Here is a tiny trained network, its code and every weight. The questions are about switching its units off for an input and a class, where a switched-off unit gives its printed mean instead of its output.

import numpy as np


def w(rows, s, z=0):
    codes = np.array(rows[::2]) - 128.0
    scale = np.full(codes.shape[1], s)
    scale[-1] = z or s
    return codes * scale


def norm(h):
    return h / np.sqrt((h * h).mean(-1, keepdims=True) + 1e-5)


def f(y):
    return y / 2 * (1 + np.tanh(0.7978845608 * (y + 0.044715 * y**3)))


def log_softmax(a):
    a = a - a.max(-1, keepdims=True)
    return a - np.log(np.exp(a).sum(-1, keepdims=True))


def net(x, mask):
    res = np.array(x, float).reshape(1, 2) / 4 @ E
    u = 0
    for l in range(2):
        y = f(norm(res) @ A[l][:, :-1].T + A[l][:, -1])
        res = res + np.where(mask[u : u + 8], y, B[l][:, -1]) @ B[l][:, :-1]
        u += 8
    return log_softmax(norm(res)[-1] @ U[:, :-1].T + U[:, -1])


A, B = {}, {}
E = w([
[118,248,176,127,139,159,243,166],'x0',
[48,147,68,110,15,138,108,70],'x1',
],0.018)
A[0] = w([
[67,147,73,190,115,133,108,85,167],'0.n0',
[108,160,105,216,125,50,65,124,42],'0.n1',
[219,50,154,1,3,237,172,130,31],'0.n2',
[67,88,71,135,176,140,108,77,3],'0.n3',
[63,135,170,145,164,42,98,207,88],'0.n4',
[165,149,169,128,179,91,127,169,80],'0.n5',
[141,102,111,83,81,157,151,103,53],'0.n6',
[115,205,126,138,140,160,207,117,158],'0.n7',
],0.008,0.0021)
B[0] = w([
[101,120,156,193,207,124,87,198,188],'0.n0',
[149,129,124,51,117,98,152,142,140],'0.n1',
[168,169,143,196,148,43,109,150,131],'0.n2',
[130,117,172,78,104,114,130,157,160],'0.n3',
[99,127,125,205,125,174,130,121,144],'0.n4',
[92,120,79,254,115,164,130,113,199],'0.n5',
[158,159,163,198,160,38,119,127,137],'0.n6',
[194,42,150,65,80,131,84,114,255],'0.n7',
],0.015,0.0063)
A[1] = w([
[9,227,87,128,51,108,148,112,4],'1.n0',
[113,159,132,131,68,156,183,142,53],'1.n1',
[138,111,170,67,86,131,142,178,191],'1.n2',
[114,220,152,62,106,174,253,138,111],'1.n3',
[116,171,177,122,218,66,115,190,125],'1.n4',
[43,152,38,153,50,192,158,67,132],'1.n5',
[140,157,109,108,254,123,190,137,108],'1.n6',
[118,81,75,127,126,184,132,78,185],'1.n7',
],0.022,0.0029)
B[1] = w([
[118,106,133,251,209,178,144,155,210],'1.n0',
[72,132,133,96,83,88,81,124,192],'1.n1',
[131,155,127,141,126,141,156,119,218],'1.n2',
[146,55,84,71,119,79,51,105,251],'1.n3',
[150,165,138,105,97,158,179,106,178],'1.n4',
[179,166,165,90,122,141,183,130,184],'1.n5',
[74,152,136,190,137,134,126,143,183],'1.n6',
[119,169,135,99,96,122,147,120,180],'1.n7',
],0.023,0.014)
U = w([
[153,37,96,91,71,89,49,95,200],'0',
[133,119,141,255,154,169,149,149,211],'1',
[185,184,152,96,48,157,208,104,240],'2',
[108,134,79,95,147,122,183,140,25],'3',
[104,160,113,89,171,123,151,154,15],'4',
[109,125,86,93,139,135,174,166,9],'5',
[117,172,100,89,170,109,150,179,3],'6',
],0.019,0.0055)

Each question gives the input, the list of numbers given to net, and the class t.
The units are the neurons (one row each of A and B). Each row of codes is followed by its name. A weight is (code - 128) times the scale printed after its matrix; where a second scale follows, it is the last column's (A, B and U).
mask holds one flag per neuron, layer by layer. A switched-off neuron (its flag False) gives its mean, the last column of its row in B, instead of its output. The means were averaged over made-up inputs and are rounded, as every weight is.
A unit's drop is (log p(t) with every unit on - log p(t) with that unit switched off) / (log p(t) with every unit on - log p(t) with every unit switched off).
The circuit of an input: a set's keep is (log p(t) with only the set's units on - log p(t) with every unit switched off) / (log p(t) with every unit on - log p(t) with every unit switched off). Starting from the 12 units with the biggest drops (on a tie, the unit counted first), units are removed one at a time, each time the one whose removal leaves the highest keep (on an exact tie, the one counted first), for as long as the keep stays at least 0.8.
circuit, biggest first: the units of the circuit, biggest drop first
k most important neurons: the k neurons with the biggest drops, biggest first
k most important neurons of layer l: the k neurons of layer l with the biggest drops, biggest first
drop of u: that unit's drop, to one decimal
input [-3,-4], class 1: 4 most important neurons of layer 1 => 1.n3, 1.n5, 1.n4, 1.n1
input [-3,2], class 2: circuit, biggest first => 1.n3, 1.n0
input [-7,-8], class 1: circuit, biggest first => 1.n3
input [3,-1], class 2: circuit, biggest first => 0.n7, 1.n3
input [-5,-7], class 1: 2 most important neurons => 1.n3, 0.n7
input [6,7], class 1: 2 most important neurons => 1.n0, 0.n0
input [0,-3], class 2: 4 most important neurons => 0.n5, 0.n0, 1.n0, 1.n5
input [3,-2], class 2: 3 most important neurons => 0.n7, 1.n3, 0.n5
input [3,-3], class 2: 4 most important neurons => 0.n5, 0.n7, 1.n3, 1.n0
input [3,0], class 2: 3 most important neurons => 0.n7, 1.n3, 1.n2
input [2,-3], class 2: 4 most important neurons => 0.n0, 1.n3, 0.n5, 1.n0
input [-6,-8], class 1: 2 most important neurons => 1.n3, 0.n7
input [-2,-2], class 2: drop of 1.n7 => 0.4
input [4,7], class 1: drop of 1.n0 => 2.6
input [4,6], class 1: most important neuron => 1.n0
input [2,-1], class 2: drop of 1.n3 => 0.1
